Below is a small trained network, with its code and all its weights. Each question gives an input and a class and asks what happens when units are switched off, that is, made to give their printed mean instead of their output.

import numpy as np


def w(rows, s, z=0):
    codes = np.array(rows[::2]) - 128.0
    scale = np.full(codes.shape[1], s)
    scale[-1] = z or s
    return codes * scale


def norm(h):
    return h / np.sqrt((h * h).mean(-1, keepdims=True) + 1e-5)


def f(y):
    return np.maximum(y, 0)


def log_softmax(a):
    a = a - a.max(-1, keepdims=True)
    return a - np.log(np.exp(a).sum(-1, keepdims=True))


def net(x, mask):
    res = np.array(x, float).reshape(1, 8) / 4 @ E
    u = 0
    for l in range(3):
        y = f(norm(res) @ A[l][:, :-1].T + A[l][:, -1])
        res = res + np.where(mask[u : u + 4], y, B[l][:, -1]) @ B[l][:, :-1]
        u += 4
    return log_softmax(norm(res)[-1] @ U[:, :-1].T + U[:, -1])


A, B = {}, {}
E = w([
[165,44,78,211,101,181],'x0',
[82,100,49,211,242,155],'x1',
[126,116,33,147,207,179],'x2',
[148,4,207,93,92,190],'x3',
[220,254,159,102,55,95],'x4',
[26,170,144,67,187,41],'x5',
[148,98,37,192,144,54],'x6',
[158,37,80,137,19,114],'x7',
],0.0061)
A[0] = w([
[128,254,129,75,123,93,2],'L0N0',
[151,234,159,63,103,151,40],'L0N1',
[240,87,78,50,162,146,36],'L0N2',
[121,20,94,174,111,186,81],'L0N3',
],0.0044)
B[0] = w([
[151,155,134,217,151,158,200],'L0N0',
[118,156,58,138,108,42,217],'L0N1',
[127,95,118,133,116,160,138],'L0N2',
[165,254,73,94,168,160,252],'L0N3',
],0.0064,0.0017)
A[1] = w([
[162,255,136,108,129,99,3],'L1N0',
[159,103,166,86,60,104,48],'L1N1',
[143,109,185,85,8,88,6],'L1N2',
[193,59,117,177,76,246,5],'L1N3',
],0.0088,0.0049)
B[1] = w([
[178,185,148,107,173,120,239],'L1N0',
[97,65,161,141,73,75,212],'L1N1',
[70,86,133,130,26,58,253],'L1N2',
[252,132,132,98,131,254,243],'L1N3',
],0.0092,0.0038)
A[2] = w([
[132,91,7,207,146,81,2],'L2N0',
[112,130,53,148,141,131,59],'L2N1',
[150,255,142,125,126,103,34],'L2N2',
[130,105,143,111,20,78,34],'L2N3',
],0.0094,0.0056)
B[2] = w([
[74,83,18,232,115,61,209],'L2N0',
[97,90,161,178,109,61,174],'L2N1',
[228,254,110,78,132,48,245],'L2N2',
[91,60,222,92,41,84,253],'L2N3',
],0.0092,0.004)
U = w([
[162,244,146,101,152,70,182],'0',
[16,98,203,79,215,160,33],'1',
[210,74,106,150,113,249,229],'2',
[86,80,29,229,158,84,3],'3',
[120,69,208,96,5,81,188],'4',
],0.016,0.0025)

Each question gives the input, the list of numbers given to net, and the class t.
The units are the neurons (one row each of A and B). Each row of codes is followed by its name. A weight is (code - 128) times the scale printed after its matrix; where a second scale follows, it is the last column's (A, B and U).
mask holds one flag per neuron, layer by layer. A switched-off neuron (its flag False) gives its mean, the last column of its row in B, instead of its output. The means were averaged over made-up inputs and are rounded, as every weight is.
A unit's drop is (log p(t) with every unit on - log p(t) with that unit switched off) / (log p(t) with every unit on - log p(t) with every unit switched off).
The circuit of an input: a set's keep is (log p(t) with only the set's units on - log p(t) with every unit switched off) / (log p(t) with every unit on - log p(t) with every unit switched off). Starting from all 12 units, units are removed one at a time, each time the one whose removal leaves the highest keep (on an exact tie, the one counted first), for as long as the keep stays at least 0.8.
circuit, biggest first: the units of the circuit, biggest drop first
k most important neurons: the k neurons with the biggest drops, biggest first
top k neurons in layer l: the k neurons of layer l with the biggest drops, biggest first
drop of u: that unit's drop, to one decimal
input [1,-6,5,-7,0,-3,-5,4], class 0: circuit, biggest first -> (L1N0; L2N2)
input [-7,3,-8,-7,-6,-2,4,1], class 3: 4 most important neurons -> (L0N3; L1N0; L2N0; L1N3)
input [-6,2,0,3,0,-7,1,7], class 2: circuit, biggest first -> (L1N3)
input [-4,7,7,1,8,6,1,8], class 3: 3 most important neurons -> (L2N0; L0N3; L1N3)
input [7,7,-6,7,-6,0,8,0], class 2: 3 most important neurons -> (L1N3; L1N2; L0N1)
input [-3,7,-6,-3,-2,-3,1,-4], class 3: circuit, biggest first -> (L1N0; L0N3)
input [2,4,-3,5,-5,0,3,-1], class 2: circuit, biggest first -> (L1N3; L1N2)
input [4,6,-4,8,-5,-1,8,-3], class 2: 4 most important neurons -> (L1N3; L1N2; L0N1; L1N1)
input [4,-8,-3,-3,-8,-6,3,8], class 2: 2 most important neurons -> (L1N3; L0N3)
input [-8,3,0,-3,-4,-8,-2,2], class 2: 2 most important neurons -> (L2N2; L1N0)
input [-2,-3,0,5,-6,4,5,0], class 1: drop of L1N2 -> 0.3
input [7,-8,-1,-6,-1,-7,0,-4], class 2: drop of L2N3 -> 0.0
input [-4,-3,5,7,-3,-4,-6,-3], class 2: drop of L2N3 -> 0.1
input [-8,-7,8,3,-5,-6,-2,3], class 2: drop of L1N3 -> 0.7
input [-5,-4,6,-8,-4,-5,-3,8], class 3: top neuron in layer 1 -> (L1N2)
